Below is a small trained network, with its code and all its weights. Each question gives an input and a class and asks what happens when units are switched off, that is, made to give their printed mean instead of their output.

import numpy as np


def w(rows, s, z=0):
    codes = np.array(rows[::2]) - 128.0
    scale = np.full(codes.shape[1], s)
    scale[-1] = z or s
    return codes * scale


def norm(h):
    return h / np.sqrt((h * h).mean(-1, keepdims=True) + 1e-5)


def f(y):
    return y / 2 * (1 + np.tanh(0.7978845608 * (y + 0.044715 * y**3)))


def log_softmax(a):
    a = a - a.max(-1, keepdims=True)
    return a - np.log(np.exp(a).sum(-1, keepdims=True))


def net(x, mask):
    res = np.array(x, float).reshape(1, 4) / 4 @ E
    u = 0
    for l in range(2):
        y = f(norm(res) @ A[l][:, :-1].T + A[l][:, -1])
        res = res + np.where(mask[u : u + 6], y, B[l][:, -1]) @ B[l][:, :-1]
        u += 6
    return log_softmax(norm(res)[-1] @ U[:, :-1].T + U[:, -1])


A, B = {}, {}
E = w([
[189,188,159,46],'x0',
[129,129,130,130],'x1',
[213,46,139,164],'x2',
[186,154,1,105],'x3',
],0.0065)
A[0] = w([
[172,171,7,146,255],'L0N1',
[175,78,109,111,161],'L0N2',
[151,43,204,113,110],'L0N3',
[158,138,163,64,170],'L0N4',
[59,152,164,119,87],'L0N5',
[74,100,158,139,97],'L0N6',
],0.013,0.0058)
B[0] = w([
[142,89,93,96,251],'L0N1',
[156,136,245,192,167],'L0N2',
[144,205,60,203,176],'L0N3',
[69,254,182,92,171],'L0N4',
[117,61,151,121,156],'L0N5',
[99,87,188,72,152],'L0N6',
],0.012,0.011)
A[1] = w([
[219,229,123,74,119],'L1N1',
[131,61,51,183,220],'L1N2',
[52,22,116,168,2],'L1N3',
[152,141,56,57,46],'L1N4',
[247,109,128,126,146],'L1N5',
[160,73,138,204,52],'L1N6',
],0.014,0.0056)
B[1] = w([
[182,32,134,155,251],'L1N1',
[21,214,79,113,255],'L1N2',
[246,95,190,116,192],'L1N3',
[243,192,133,158,190],'L1N4',
[82,4,204,78,225],'L1N5',
[90,99,54,177,176],'L1N6',
],0.011,0.0069)
U = w([
[144,34,208,104,255],'0',
[58,135,88,250,116],'1',
[79,161,28,53,138],'2',
[35,6,49,141,36],'3',
[42,214,193,66,64],'4',
[193,208,179,228,26],'5',
[233,132,92,88,139],'6',
],0.025,0.0046)

Each question gives the input, the list of numbers given to net, and the class t.
The units are the neurons (one row each of A and B). Each row of codes is followed by its name. A weight is (code - 128) times the scale printed after its matrix; where a second scale follows, it is the last column's (A, B and U).
mask holds one flag per neuron, layer by layer. A switched-off neuron (its flag False) gives its mean, the last column of its row in B, instead of its output. The means were averaged over made-up inputs and are rounded, as every weight is.
A unit's drop is (log p(t) with every unit on - log p(t) with that unit switched off) / (log p(t) with every unit on - log p(t) with every unit switched off).
The circuit of an input: a set's keep is (log p(t) with only the set's units on - log p(t) with every unit switched off) / (log p(t) with every unit on - log p(t) with every unit switched off). Starting from all 12 units, units are removed one at a time, each time the one whose removal leaves the highest keep (on an exact tie, the one counted first), for as long as the keep stays at least 0.8.
circuit, biggest first: the units of the circuit, biggest drop first
k most important neurons: the k neurons with the biggest drops, biggest first
top k neurons in layer l: the k neurons of layer l with the biggest drops, biggest first
input [6,6,2,0], class 5: circuit, biggest first => L0N4, L1N5, L1N1
input [8,-6,0,-8], class 4: top 3 neurons in layer 0 => L0N4, L0N2, L0N5
input [3,-1,8,0], class 5: circuit, biggest first => L0N3
input [-2,3,0,6], class 2: top 3 neurons in layer 0 => L0N1, L0N5, L0N6
input [-1,-5,2,4], class 3: circuit, biggest first => L1N2, L1N5
input [-1,2,1,8], class 3: top 2 neurons in layer 0 => L0N2, L0N4
input [-6,7,-4,0], class 0: 3 most important neurons => L1N3, L0N3, L0N6
input [6,-8,-2,0], class 4: 3 most important neurons => L0N4, L0N3, L0N1
input [1,-5,-3,-1], class 4: 2 most important neurons => L1N1, L0N1
input [-6,-3,0,2], class 2: top 2 neurons in layer 1 => L1N2, L1N1
input [0,0,8,6], class 3: top 3 neurons in layer 0 => L0N4, L0N1, L0N6
input [7,-2,1,6], class 0: top 2 neurons in layer 0 => L0N2, L0N3
input [-7,-4,0,1], class 2: top 3 neurons in layer 0 => L0N4, L0N2, L0N5
input [2,1,-6,8], class 6: circuit, biggest first => L1N4
input [1,3,5,-4], class 5: top 2 neurons in layer 0 => L0N1, L0N3
input [7,-3,0,-5], class 4: top 3 neurons in layer 0 => L0N4, L0N2, L0N1
input [3,8,8,0], class 5: top 3 neurons in layer 0 => L0N3, L0N2, L0N1
input [5,-2,0,0], class 4: top 3 neurons in layer 1 => L1N4, L1N5, L1N3
input [-2,8,8,1], class 3: 4 most important neurons => L1N5, L0N4, L1N4, L1N6
input [-7,0,-5,8], class 2: circuit, biggest first => L1N2
input [-1,-1,1,-4], class 1: 3 most important neurons => L0N3, L0N1, L0N4
